Below are the code and all the weights of a small trained network. Each question names an input and a class and asks about switching units off, where a switched-off unit gives its printed mean instead of its output.

import numpy as np


def w(rows, s, z=0):
    codes = np.array(rows[::2]) - 128.0
    scale = np.full(codes.shape[1], s)
    scale[-1] = z or s
    return codes * scale


def f(y):
    return y / 2 * (1 + np.tanh(0.7978845608 * (y + 0.044715 * y**3)))


def log_softmax(a):
    a = a - a.max(-1, keepdims=True)
    return a - np.log(np.exp(a).sum(-1, keepdims=True))


def net(x, mask):
    res = np.array(x, float).reshape(1, 6) / 4 @ E
    y = f(res @ A[0][:, :-1].T + A[0][:, -1])
    res = res + np.where(mask, y, B[0][:, -1]) @ B[0][:, :-1]
    return log_softmax(res[-1] @ U[:, :-1].T + U[:, -1])


A, B = {}, {}
E = w([
[19,186,107,81,147,58,166,171,222],'x0',
[149,152,214,91,177,177,234,70,254],'x1',
[163,162,122,206,19,82,32,73,212],'x2',
[125,151,36,114,132,77,172,97,178],'x3',
[82,146,202,216,117,78,75,190,118],'x4',
[222,35,121,136,52,107,194,110,169],'x5',
],0.0073)
A[0] = w([
[114,148,138,46,170,235,221,121,168,208],'neuron 0',
[216,26,41,132,171,126,199,149,171,167],'neuron 1',
[229,133,126,231,35,164,151,114,111,221],'neuron 2',
[254,93,147,207,38,137,51,83,125,236],'neuron 3',
[106,116,173,142,251,217,145,177,92,218],'neuron 4',
[160,110,200,196,149,104,121,131,103,207],'neuron 5',
[168,125,101,67,135,163,232,153,166,219],'neuron 6',
[140,45,116,14,82,145,234,114,186,215],'neuron 7',
[40,171,179,182,196,133,137,151,109,215],'neuron 8',
[130,91,56,58,141,104,137,134,176,174],'neuron 9',
[227,98,114,130,39,152,67,65,141,254],'neuron 10',
[148,100,77,42,121,102,228,103,165,210],'neuron 11',
[166,129,66,102,149,86,104,159,42,188],'neuron 12',
[32,165,150,89,177,117,103,165,92,232],'neuron 13',
[40,228,68,120,123,25,92,145,233,181],'neuron 14',
[82,208,144,101,192,78,133,135,155,175],'neuron 15',
[72,248,128,120,100,135,173,200,183,171],'neuron 16',
],0.0067,0.0033)
B[0] = w([
[109,153,185,42,168,78,129,79,147,220],'neuron 0',
[119,80,196,182,116,103,137,75,54,201],'neuron 1',
[175,135,103,128,159,174,116,73,91,219],'neuron 2',
[223,142,80,177,160,180,136,98,98,254],'neuron 3',
[120,106,148,1,124,106,50,130,119,207],'neuron 4',
[191,105,118,110,120,166,95,147,143,179],'neuron 5',
[73,138,172,84,135,169,207,74,134,206],'neuron 6',
[84,126,180,128,132,122,141,61,80,226],'neuron 7',
[122,169,111,110,162,126,67,198,144,194],'neuron 8',
[43,174,171,189,108,166,155,115,120,171],'neuron 9',
[182,138,100,170,186,195,154,94,91,229],'neuron 10',
[89,145,166,133,116,109,218,90,134,213],'neuron 11',
[100,80,146,167,118,143,125,159,96,184],'neuron 12',
[62,102,61,98,47,41,58,151,160,199],'neuron 13',
[76,227,45,212,49,108,155,144,231,229],'neuron 14',
[70,145,95,114,141,110,120,146,207,177],'neuron 15',
[81,235,124,114,99,99,113,132,168,180],'neuron 16',
],0.0073,0.0097)
U = w([
[81,141,45,204,73,110,123,176,207,177],'0',
[245,95,77,196,141,207,107,93,117,254],'1',
[103,98,187,144,133,129,254,48,130,7],'2',
[120,26,97,128,96,124,44,251,68,128],'3',
[112,118,162,21,151,120,107,137,182,79],'4',
],0.0084,0.0011)

Each question gives the input, the list of numbers given to net, and the class t.
The units are the neurons (one row each of A and B). Each row of codes is followed by its name. A weight is (code - 128) times the scale printed after its matrix; where a second scale follows, it is the last column's (A, B and U).
mask holds one flag per neuron, in row order. A switched-off neuron (its flag False) gives its mean, the last column of its row in B, instead of its output. The means were averaged over made-up inputs and are rounded, as every weight is.
A unit's drop is (log p(t) with every unit on - log p(t) with that unit switched off) / (log p(t) with every unit on - log p(t) with every unit switched off).
The circuit of an input: a set's keep is (log p(t) with only the set's units on - log p(t) with every unit switched off) / (log p(t) with every unit on - log p(t) with every unit switched off). Starting from the 12 units with the biggest drops (on a tie, the unit counted first), units are removed one at a time, each time the one whose removal leaves the highest keep (on an exact tie, the one counted first), for as long as the keep stays at least 0.8.
circuit, biggest first: the units of the circuit, biggest drop first
top k neurons: the k neurons with the biggest drops, biggest first
drop of u: that unit's drop, to one decimal
input [3,-5,6,8,2,8], class 1: top neuron	neuron 3
input [3,-7,-6,-2,-5,0], class 3: circuit, biggest first	neuron 12; neuron 13
input [-4,7,-4,-6,1,2], class 4: top 2 neurons	neuron 4; neuron 0
input [-5,0,1,4,-6,5], class 2: top 4 neurons	neuron 11; neuron 7; neuron 6; neuron 1
input [-4,0,0,-1,-7,-5], class 4: circuit, biggest first	neuron 3; neuron 4
input [0,0,-4,1,6,-8], class 0: top 4 neurons	neuron 13; neuron 15; neuron 16; neuron 14
input [3,1,-4,1,4,-8], class 0: top 2 neurons	neuron 14; neuron 13
input [8,-2,-5,0,-1,-5], class 0: drop of neuron 14	0.5
input [-1,-1,5,-7,-5,-8], class 3: drop of neuron 6	0.1
input [-1,-5,7,5,6,-1], class 1: drop of neuron 3	0.6
input [-1,7,-2,7,7,-8], class 0: drop of neuron 14	0.7
